Below is a small trained network, with its code and all its weights. Each question gives an input and a class and asks what happens when units are switched off, that is, made to give their printed mean instead of their output.

import numpy as np


def w(rows, s, z=0):
    codes = np.array(rows[::2]) - 128.0
    scale = np.full(codes.shape[1], s)
    scale[-1] = z or s
    return codes * scale


def f(y):
    return y / 2 * (1 + np.tanh(0.7978845608 * (y + 0.044715 * y**3)))


def log_softmax(a):
    a = a - a.max(-1, keepdims=True)
    return a - np.log(np.exp(a).sum(-1, keepdims=True))


def net(x, mask):
    res = np.array(x, float).reshape(1, 4) / 4 @ E
    y = f(res @ A[0][:, :-1].T + A[0][:, -1])
    res = res + np.where(mask, y, B[0][:, -1]) @ B[0][:, :-1]
    return log_softmax(res[-1] @ U[:, :-1].T + U[:, -1])


A, B = {}, {}
E = w([
[124,148,231,175,152,252],'x0',
[127,31,120,80,52,122],'x1',
[150,64,150,242,118,121],'x2',
[123,163,195,135,2,165],'x3',
],0.0058)
A[0] = w([
[122,154,158,162,161,143,112],'n1',
[123,164,178,144,4,166,79],'n2',
[135,138,97,175,155,78,48],'n3',
[134,190,127,78,146,131,86],'n4',
[128,144,126,143,129,139,137],'n5',
[127,163,85,113,160,73,231],'n6',
[122,199,131,21,159,160,111],'n7',
[126,89,148,170,188,168,213],'n8',
[138,93,115,84,87,123,75],'n9',
[140,152,137,175,152,150,60],'n10',
[118,127,165,121,77,165,139],'n11',
[115,123,104,128,103,109,85],'n12',
[135,118,118,116,108,97,113],'n13',
[136,51,126,128,178,147,5],'n14',
[123,183,122,82,142,134,91],'n15',
[129,110,115,124,128,120,171],'n16',
[138,112,84,115,103,62,140],'n17',
[122,130,133,154,134,118,226],'n18',
[125,76,109,137,180,113,194],'n19',
[140,131,148,123,100,166,176],'n20',
[135,127,158,119,85,168,160],'n21',
[131,176,171,185,162,184,153],'n22',
[139,149,131,153,140,143,117],'n23',
[116,116,125,116,122,124,69],'n24',
[126,63,134,77,159,155,200],'n25',
[126,84,123,64,42,122,169],'n26',
[127,103,125,80,131,139,114],'n27',
[124,126,105,127,108,89,153],'n28',
],0.018,0.0021)
B[0] = w([
[89,95,176,125,128,89,180],'n1',
[253,205,129,148,86,80,254],'n2',
[97,207,126,202,150,193,169],'n3',
[133,115,85,88,172,85,180],'n4',
[124,121,144,126,134,108,138],'n5',
[145,115,84,201,183,97,215],'n6',
[93,148,53,74,222,101,228],'n7',
[144,87,199,75,152,161,205],'n8',
[101,88,131,113,79,99,175],'n9',
[79,106,171,125,128,115,171],'n10',
[122,228,122,146,112,162,190],'n11',
[119,112,121,147,107,104,147],'n12',
[114,103,124,151,106,108,154],'n13',
[214,83,122,99,144,148,157],'n14',
[135,118,86,85,168,98,175],'n15',
[131,104,116,143,121,145,141],'n16',
[71,93,128,209,91,114,210],'n17',
[121,129,153,145,128,146,148],'n18',
[187,117,130,151,158,204,181],'n19',
[110,193,139,130,117,151,168],'n20',
[113,217,126,139,109,162,183],'n21',
[66,93,225,125,126,61,240],'n22',
[112,108,155,129,132,103,150],'n23',
[124,116,118,122,120,124,128],'n24',
[115,107,110,66,108,200,164],'n25',
[75,92,135,95,31,102,230],'n26',
[92,109,113,103,117,142,148],'n27',
[114,106,121,171,107,102,166],'n28',
],0.039,0.0095)
U = w([
[132,80,110,249,165,153,81],'0',
[107,74,28,91,244,84,41],'1',
[224,32,157,95,169,227,252],'2',
[65,83,254,94,176,89,191],'3',
[163,214,121,90,152,45,50],'4',
[77,170,81,25,112,128,58],'5',
[78,22,82,138,28,98,97],'6',
[253,199,169,151,54,122,193],'7',
],0.0048,0.0016)

Each question gives the input, the list of numbers given to net, and the class t.
The units are the neurons (one row each of A and B). Each row of codes is followed by its name. A weight is (code - 128) times the scale printed after its matrix; where a second scale follows, it is the last column's (A, B and U).
mask holds one flag per neuron, in row order. A switched-off neuron (its flag False) gives its mean, the last column of its row in B, instead of its output. The means were averaged over made-up inputs and are rounded, as every weight is.
A unit's drop is (log p(t) with every unit on - log p(t) with that unit switched off) / (log p(t) with every unit on - log p(t) with every unit switched off).
The circuit of an input: a set's keep is (log p(t) with only the set's units on - log p(t) with every unit switched off) / (log p(t) with every unit on - log p(t) with every unit switched off). Starting from the 12 units with the biggest drops (on a tie, the unit counted first), units are removed one at a time, each time the one whose removal leaves the highest keep (on an exact tie, the one counted first), for as long as the keep stays at least 0.8.
units of the circuit, in order: the units of the circuit, biggest drop first
top k neurons: the k neurons with the biggest drops, biggest first
drop of u: that unit's drop, to one decimal
input [7,-1,5,8], class 7: units of the circuit, in order -> (n2)
input [0,2,-5,3], class 5: top 2 neurons -> (n26, n6)
input [-2,-1,-5,7], class 4: units of the circuit, in order -> (n7, n2)
input [3,2,-7,3], class 5: units of the circuit, in order -> (n6, n7)
input [8,2,-4,-8], class 2: units of the circuit, in order -> (n14, n25)
input [-4,6,-7,-6], class 6: top 2 neurons -> (n26, n17)
input [8,-4,4,7], class 7: top 2 neurons -> (n2, n11)
input [-6,8,8,-8], class 0: top 2 neurons -> (n19, n17)
input [-6,4,0,8], class 6: top 3 neurons -> (n26, n9, n17)
input [5,-2,8,5], class 7: top 3 neurons -> (n2, n11, n21)
input [-7,5,-7,-6], class 6: top 3 neurons -> (n17, n26, n9)
input [-2,3,-5,6], class 7: top 2 neurons -> (n2, n22)
input [-2,6,-1,4], class 6: top 2 neurons -> (n26, n9)
input [0,7,1,1], class 6: units of the circuit, in order -> (n26)
input [4,0,-3,-4], class 1: top 2 neurons -> (n7, n26)
input [1,8,-6,4], class 5: top 2 neurons -> (n26, n7)
input [-6,4,8,8], class 7: drop of n2 -> 4.5
input [7,-1,-8,6], class 4: drop of n7 -> 0.1
input [6,6,-5,7], class 7: drop of n2 -> 1.6
input [3,-7,-5,-2], class 1: units of the circuit, in order -> (n7)
